In the rows, zero is written as 128.
Each row has a class, written after it.
[176 116 116 128  80 126 107 134 126 128 114 173 169 160 121 114 119 129
 127 105 117 160 151 131 123 114  90 149 120  72 156 149 128  93  81 154
 128 134 130 144 147 123  76 143 166  95 134 107]
X
[171 133  98 101  96 112 115 109 160 156  74 139 158 148 130 105 128 104
 144  92 178 141  87 161 103 155 157  69 115 143 112 116 143 109 102 128
  99 201 179 106  91 121  60 151 175  91  95 119]
V
[174 114 105 129  96 149 104 138 116 115 117 188 176 140 145 141 118  93
 148 115 119 159 120 153 125 112 116 148 117 101 179 181 148  88  82 151
 140 123 131 172 140 121  66 126 153 111 114  77]
V
[ 98  79 188  82 115 110 171  56 121 210 169 108 149 140 104 145 176 101
 135 126 144 105  75 131  69 128 126 100 127 105 144 137 109  97 187 136
 141 119 141 122 130  97 100 138 133  97 130 127]
V
[167 128  94  80  98  94  82 120 161 127  76 165 173 121 134  74  89 146
 139 103 179 137  61 185 119 170 155 113  96 131 137 153 125 124 129 129
 143 180 181 140 115 110  91 133 130  92 135 121]
X
[164 120  82  91  91 103 116 103 166 169  77 136 167 145 118 111 118 100
 136  99 187 151  92 165 113 146 163  68 108 142 120 124 148 111 107 132
  88 193 180 117 103 138  61 148 176  82 115 113]
K
[193 153 109  84  90 118 127 113 157 143  83 138 138 103 133 107 108  99
 152  97 177 173 108 164 123 124 146  98  91 144 118 147 152  94 119 148
 158 164 174 106 112 137  73 158 178  87 130 109]
G
[143 128 126 120  88 120 121 122 137 143 147 178 204 107 111 154 119 123
 133 115 114 139 127 139 109 121 122 136 130  93 137 206 136  86  52 149
 161 107 143 153 154 136  96 144 178 124 118  69]
K
[180  93  99 132 101 147  95 140 134 113 112 186 174 123 140 126 111  94
 144 111 117 158 115 157 128 114 122 139 114 108 176 177 153  95  80 152
 135 132 132 155 141 120  75 136 138 115 127  79]
X
[164 106  98 113  79 126 106 142 116 104 122 173 167 153 132 122 130 119
 117 109 128 156 152 132 120 105  84 148 111  76 179 159 138  92 106 164
 132 120 130 149 160 129  81 151 170  86 141 107]
L
[181 114  76  97 101 107 122 124 153 154  85 133 162 145 125 102 120 102
 131  85 194 151  89 153 114 136 158  76 115 143 124 131 153 120  92 132
  90 185 174 110  94 119  77 163 173  80 106 122]
Q
[150 140 125 117  82 126 106 136 122 104 122 176 166 154 120 126 137 115
 114 110 133 166 144 124 110 110  89 151 128  86 164 151 131  94  92 158
 142 132 125 152 154 128  74 147 169  86 125 103]
G
[136 158  20 117 120 120 148 182 109 118 138 175 140  82 114 147 102 141
 147 117 137 163 119 132  82 117 130 125 173 120  87 105 135 120 139 138
 171 126 145 152 148 178 128 162  96 107 146  70]
X
[155 130 119 123  83 129 111 159 110  99 124 186 170 142 119 122 126 115
 111  95 136 165 144 126 106 119  91 148 118  89 168 168 136  96  91 165
 140 121 118 154 148 134  83 146 163  71 127  98]
J
[174 115  83  83 106  93  85 121 158 128  82 161 181 120 136  79  83 150
 136  99 175 145  67 181 116 171 146 116  96 128 134 162 128 128 126 129
 143 180 180 143 119 114 102 130 131  99 137 121]
X
[166 145  99  71  76 115 139 110 159 162  85 134 145 109 116 115 110  92
 162 106 174 167 118 167 128 131 148  94  94 147 110 143 158 100 117 152
 142 163 178 113 117 145  72 159 172  85 122 109]
K
[140  37 124  82 129 131 137 104 121 203 177 129 186 103 145  89 143 114
 144 131 155  89  83 131 102 125 155 101 112  82 149 213 138 130 129 122
 137 105 158  94 105 112 128 170 138 109 149 102]
Q
[133  72 137  75  99 120 148  61 128 183 162 125 149 109 128 149 162 110
 129 106 138 119  79 118  57 135 125  87 117 100 115 167 114 107 156 120
 161 108 153 143 120 118 121 152 117  98 125 102]
Q
[176 111 107 110  94  94 108 103 167 166  70 137 157 134 127  92 113 110
 140  90 184 155  94 171 115 159 156  72 105 143 129 120 143 116 111 130
  82 210 180 104  95 118  64 153 165  85 113 132]
X
[ 82  71 173  86 114  94 151  66 124 216 165  99 152 139 104 132 172 100
 123 125 144 101  84 122  73 114 122 103 113 109 158 159 105 101 184 119
 129 115 145 123 139 102  85 132 122  90 148 140]
L
[168 110  79  92  91 102 117 105 167 173  80 144 167 145 120 103 114 105
 132  97 194 153  92 164 113 153 161  72 111 143 122 119 150 115  99 134
  87 189 179 109 101 139  69 151 172  86 113 115]
K
[143  47 127  84 124 128 137  90 121 202 169 128 191 111 140  84 147 108
 150 140 159  85  79 131 101 140 153 103 109  74 142 214 141 130 128 115
 135  97 159  91 108 104 134 158 128 111 147 106]
Q
[179 117 109 120  68 130 115 136 121 127 130 184 194 151 118 130 125 116
 124 111 129 158 145 135 121 111 104 141 119  83 167 162 141  89  85 166
 128 126 131 151 148 135  81 152 177  85 129  94]
K
[145 118 128 117 100 126 109 138 127 102 146 163 192 103 122 146 122 115
 128 105 117 140 127 131 109 116 109 132 134  95 137 211 135  90  73 155
 153 113 133 146 143 118 100 149 182 123 128  69]
W
[189 135  90  85  84 113 138 124 161 156  81 131 129 106 121 101 112 110
 163 101 163 170 116 180 129 127 149 101  90 137 108 139 152  95 122 145
 144 170 175 110 107 135  82 170 165  85 135 117]
X
[152 164  87 106 110 134 149 188 143  88 133 200 146  48 136 157  80 122
 136 131 149 158  99 124  94 117 146 116 133 149  87 103 125 109 161 111
 139 131 153 162 135 177  87 160  67 106 168  88]
K
[176 134  84  76  81 109 131 118 167 156  77 133 136 103 138  96 117 108
 148  99 180 166 112 171 120 124 142  98  85 149 115 136 155  97 119 143
 145 163 186 108 115 142  85 167 164  84 131 120]
L
[166 157 115  75  75 115 141 105 171 156  78 122 136 100 129 102 122 111
 149  94 185 167  99 178 125 139 144  98 105 140 104 129 156  95 124 148
 147 172 176 108 110 134  92 163 165  92 117 114]
W
[127  73 149  73  96 124 143  51 136 170 158 117 155 100 141 138 164 112
 123 103 134 108  83 123  65 153 119  88 123  96 116 164 106 109 165 127
 164 128 151 132 117 120 114 150 111 113 125 102]
W
[156 109  95 118 106 157 106 151 127 101 112 188 166 135 130 138 113  83
 141  98 135 163 124 141 123 104 117 143 118 109 185 193 151  95  80 151
 147 116 118 167 139 131  73 132 138 101 128  80]
J
[153 133 127 123  99 119 112 126 131 111 145 178 192 106 116 158 120 112
 134 110 113 143 130 135 102 113 117 141 127  95 141 211 129  86  70 153
 170 103 142 153 152 115  89 140 177 121 128  72]
G
[177 127  82  70  78 111 128 118 160 147  77 129 124 110 132 107 114 101
 148  93 172 168 112 164 116 114 142  88  85 154 112 138 146  90 126 148
 150 153 180 102 115 145  80 160 169  84 133 124]
L
[171 113  87 106  98 100 114 102 167 169  69 135 152 146 121 100 119 112
 137  84 175 148  98 168 106 153 157  69 114 145 118 113 138 113 108 126
  82 203 176 104  92 120  71 159 165  87 111 126]
X
[132  44 138  83 121 127 131  95 135 192 175 124 195 108 152  71 153 109
 148 133 154  84  85 129 105 150 147  92 125  82 150 212 133 130 129 117
 142 137 148  71  95 114 120 164 132 121 134 106]
W
[178 124  83  73  81 112 127 126 156 156  74 132 137 108 130  94 114 102
 150 106 175 165 118 174 122 127 143  99  82 144 124 140 169 100 127 148
 141 159 182 109 123 135  97 170 167  84 129 118]
L
[170  99  87 125 103 154 102 155 115  99 118 178 176 130 142 140 106  86
 138 108 133 162 118 138 131  99 113 149 121 115 177 195 163 107  72 147
 136 112 129 172 149 123  82 129 135 107 114  85]
Q
[134  52 129  64  93 124 132  66 134 189 152 134 143 102 139 142 156 104
 128 107 127 113  99 120  62 136 125  82 104 101 126 162 113  96 158 125
 146 113 158 129 123 126 107 162 120 106 146 105]
L
[153 132  81  65  99 101  98 121 164 130  79 166 179 121 129  75  87 134
 134  92 189 137  67 172 103 177 149 103 101 146 133 166 129 130 126 133
 156 170 177 143 110 114 104 130 134  89 118 118]
J
[177 118 118 114  73 131 109 134 116 103 127 162 191 143 128 116 130 120
 118  94 129 159 143 129 115 120  87 140 122  74 156 167 140 101  89 160
 136 138 127 138 150 125  92 157 165  93 123 102]
W
[154 173 105 118 108 129 149 194 134  77 133 190 140  41 129 158  86 132
 134 123 160 160  82 121  94 114 140 117 133 148  79 116 134 108 152 110
 143 124 154 167 141 158  95 155  67 104 164 100]
Q
[167 125 106 130  80 134 114 147 114 102 131 167 170 149 123 122 129 120
 114 103 137 156 126 130 117 106  91 146 121  81 160 159 147  99  86 160
 140 119 132 151 164 128  84 149 162  84 121 103]
Q
[124 143 104 102 118 109 135 186 121  87 123 183 142  40 148 151  78  77
 137 137 177 192 111 133 114 131 145 121 143 159 109 106 135 126 134 119
 128 137 153 142 153 176  70 127  87 117 138  83]
G
[179 106 101 131 101 154  93 141 125 108 105 179 168 131 141 123 109  96
 148 115 119 165 129 149 139 103 112 149 118  99 182 179 146 100  89 146
 138 124 121 164 140 124  78 129 138 116 137  91]
X
[159 166 103 127 115 123 142 185 137  85 126 192 139  46 139 149  80 131
 140 121 136 161  91 126  95 127 142 118 128 143  83 105 118 102 162 111
 140 149 156 151 139 166  78 150  60 107 172  98]
X
[170 103  90 125 100 155 111 149 128 100 118 182 165 134 133 141 108  83
 140  92 135 168 125 142 128 106 116 136 120 116 178 187 145  87  87 156
 148 125 120 168 137 132  62 126 149 102 126  81]
J
[157 127  72  70 102 101  95 132 159 134  81 169 177 123 132  83  82 144
 131  84 181 142  66 168  97 175 147 107 100 140 128 179 127 124 120 134
 166 168 176 147 118 126 109 123 132  85 121 116]
J
[134 180  99 102 121 131 145 193 138  65 133 182 144  38 140 143  80 127
 134 120 155 155  81 122  96 132 135 120 146 153  85 116 124 113 157 110
 149 147 147 153 140 168  92 160  62 114 155  91]
W
[103  84 197  94 109  92 170  42 133 225 163 101 144 134 101 137 172 114
 133 125 132 106  72 141  82 124 131 106 118 104 147 128  94  99 203 136
 125 125 141 124 126  90  92 130 115  92 146 143]
X
[140  70 121  70 106 124 144  78 119 166 160 129 153 104 131 146 162 112
 125 102 140 111  83 122  55 135 121  92 111  92 118 173 115 121 162 125
 166 108 152 147 124 116 123 159 110  90 132  99]
Q
[144  41 132  75 126 128 137 100 131 217 174 131 194 111 147  89 143 107
 146 142 143  85  91 131 107 134 162 102 107  79 159 215 132 133 132 130
 137 126 151  94  94 116 113 168 140 106 145 106]
K
[150 117  72  71 105  92  81 130 159 124  86 162 177 122 140  80  84 136
 132 101 178 132  70 171 106 161 145 107  93 139 145 169 129 128 133 129
 141 168 182 142 132 108  94 131 132  89 137 126]
L
[145 127  88  62 100  94  86 123 158 117  91 150 177 116 140  72  80 146
 126  93 189 139  67 173 115 176 137 115 109 146 136 162 132 141 119 131
 152 180 179 132 120 115 106 134 131 105 114 120]
W
[122  60 147  84 130 131 139  87 130 209 165 130 168 126 158  90 155 113
 159 137 139  87  94 131  91 136 153 104 120  70 144 186 122 126 132 126
 137 124 153  82  96 108 117 167 145 105 128 106]
V
[124  53 145  80 132 129 125  99 134 196 168 135 177 116 141  84 148 106
 142 142 147  93  95 119  92 136 149 105 122  88 152 203 128 129 135 114
 149 123 145  91 101 107 121 164 134 113 139 108]
G
[166 120  80  94  90 101 127  96 172 180  84 136 168 151 114 108 119 103
 141 100 189 150  92 164 113 144 163  73 117 144 114 117 149 108 102 138
  86 183 182 105  93 132  68 152 181  87 108 114]
K
[139 151  20  97 108 126 158 182 111 126 144 180 160  75 114 158 109 118
 146 133 154 155 125 127  87 116 134 122 172 121  93 115 138 124 142 141
 177 113 150 165 145 189 130 160 105 108 145  61]
K
[163 122  94 102  98 104 121 114 167 157  73 140 157 139 126  91 112 107
 127  83 192 158  88 155 102 155 155  65 108 152 123 138 140 109 100 126
  95 197 168 114  86 135  66 149 173  73 102 124]
J
[124 162  24 102 114 124 154 181 111 106 143 166 152  73 116 140 114 125
 148 126 156 155 121 124  86 124 124 125 185 121  88 121 137 127 142 134
 179 120 147 161 138 173 140 170 102 120 140  65]
W
[133  50 153  87 129 126 127  95 128 195 167 133 178 106 147  89 152 107
 146 140 148  90  91 128 105 136 163  99 113  88 152 201 129 128 138 127
 140 126 150  84  99 109 110 162 134 111 145 110]
G
[172 121  78  81 102  99  85 123 153 131  82 163 176 123 136  77  79 141
 135  96 173 140  75 177 115 167 149 106 100 134 144 156 127 131 126 126
 141 188 175 140 124 115  94 136 127  92 135 122]
X
[140 159  15 106 117 123 169 186 103 115 140 170 142  81 117 151 108 122
 144 125 159 161 108 120  81 113 132 127 174 123  82 111 144 126 137 137
 172 103 153 165 145 173 139 167  94 101 130  71]
Q
[177 133  89  80  86 122 141 133 150 153  86 128 131 110 119 107 116 102
 147  99 183 165 109 161 127 115 144  98  98 151 110 136 168 106  99 143
 140 152 178 113 115 139  91 170 166  89 122 113]
Q
[129 167  14  98 117 125 153 187 102 102 145 164 151  76 115 144 112 129
 146 117 153 154 118 123  85 121 125 125 181 126  86 119 137 129 136 137
 174 124 144 155 140 180 132 170  98 111 140  65]
W
[160 115  66  68  99  88  81 126 160 119  85 163 179 126 148  86  85 141
 129  96 179 134  81 168 107 160 147 106  94 143 133 163 121 123 129 123
 137 171 189 137 116 114  95 136 140  91 134 122]
L
[ 80  76 185  84 106 102 172  58 135 218 167 106 154 130  87 137 173  88
 131 116 160 108  70 129  67 132 131  97 130 123 142 148 109  98 186 139
 147 110 144 122 125 100 101 128 122  94 128 130]
J
[160 123  89  67 105  98  82 122 153 126  83 168 178 122 136  85  87 125
 126 101 188 142  79 169 109 178 149 114 101 137 140 164 132 128 124 127
 154 172 182 139 129 112 106 131 138 100 132 113]
G
[165 112 122 135  98 123 110 124 128 128 133 174 188 112 117 146 118 126
 138 105  97 138 139 139 103 120 109 134 121  94 133 204 130  87  69 148
 157 110 139 144 148 117 104 139 166 120 131  80]
X
[139  30 123  75 118 117 123  98 135 202 164 130 176 112 159  87 150 108
 145 136 146  81  97 122  91 131 159  95 101  85 151 200 131 126 135 122
 138 124 164  84 100 110 121 168 124  98 154 113]
L
[165 103  80 127  95 138  94 145 139  99 111 184 169 126 148 132 115  87
 145 114 139 152 111 157 127 108 125 140 113 112 182 182 154  89  90 142
 143 124 142 162 146 127  64 132 136 106 125  82]
L
[143 132  69 108 122 116 148 201 109  84 134 174 152  54 144 141  78  92
 135 131 180 184 101 136 120 112 148 120 142 149 104 112 144 133 121 110
 124 118 151 139 148 176  91 136  83 114 141  84]
Q
[131  39 134  72 116 122 140  83 143 218 177 137 201 109 140  82 154 104
 149 143 158  90  88 140  99 147 155  97 112  75 153 210 132 132 127 122
 151 121 156  85 103 118 121 165 135 113 140 102]
K
[157  98 109 122  96 118  99 136 123 110 144 171 193 110 127 149 111 117
 127 105 113 138 138 126 102 110 109 136 115  98 144 214 136  85  68 152
 156  98 147 144 157 123 100 144 175 116 139  83]
L
[140 166  96 110 111 118 133 187 139  81 128 191 140  41 147 155  88 123
 133 125 145 153  90 117  87 121 142 117 126 150  90 112 122  99 164 110
 138 133 164 156 142 167  84 155  66 108 173  99]
L
[ 78  72 185  80 105  89 152  53 136 215 156 103 154 139 107 127 177  97
 131 133 154 107  80 129  80 126 121 107 116 109 156 143 101  98 199 125
 127 118 153 129 134  96  89 129 123  96 142 143]
L
[137  64 128  64  96 127 148  52 131 203 166 129 170 110 132 147 164 100
 127 113 133 104  93 127  62 144 125  86 119 101 125 158 114 116 161 137
 154 115 148 129 121 125 117 146 123  98 126  95]
K
[131  85 161  77 100 119 138  49 138 174 154 135 156  97 135 148 164 117
 123 111 131 113  86 126  54 147 126  88 115  96 117 166 108 106 166 122
 178 125 148 139 125 118 112 143 117 104 124  98]
G
[ 98  71 191 105 117  95 159  64 130 220 169 102 153 129  99 127 170  98
 132 124 143 111  78 134  83 130 127 103 122 110 155 145 105 102 182 130
 130 136 141 118 137  97  90 133 118  96 148 139]
X
[169  98 125 130 104 126 101 137 130 132 134 170 193 113 122 137 106 121
 137 104 103 145 134 128 104 104 115 131 118  93 136 205 131  86  57 141
 158 121 141 141 145 125  90 143 170 118 140  76]
X
[123 130  79 104 117 105 138 184 126  89 125 172 147  57 146 140  78  92
 144 139 168 187 101 138 115 111 143 118 131 146 108 111 137 110 135 108
 107 121 153 130 156 182  71 133  90 112 150  94]
L
[178 142 101  74  77 117 142 107 160 164  83 137 148 102 120 106 114  98
 150 109 176 165 113 175 129 136 149  94  89 142 122 138 159 103 121 155
 143 166 175 121 121 142  83 166 171  88 127 111]
K
[166 108  81  93  96  98 101 112 165 167  71 139 157 141 135 100 110 104
 135  84 189 149  90 159 110 139 160  73 101 152 135 126 147 105 102 122
  77 193 189 104  95 132  54 164 169  85 118 125]
L
[136 131  89  98 125 112 137 187 124  88 129 177 147  53 148 154  74  80
 131 126 164 195 109 129 104 116 147 119 140 159 101 101 133 123 132 117
 134 136 148 137 155 173  80 126  82 115 140  81]
G
[167 147 104  75  77 114 137 122 159 148  84 122 146 105 123  90 125  99
 154  99 177 162 114 167 127 131 140  92 107 145 114 141 155 105 120 148
 151 176 172 101 108 134  86 168 170  95 116 115]
W
[176 111  86 103 103  94 108 114 170 159  70 135 144 149 121  98 111 118
 137  88 181 153  89 164 112 158 155  74 114 143 118 117 137 115 100 128
  87 204 174 106  89 123  68 149 169  86 109 128]
X
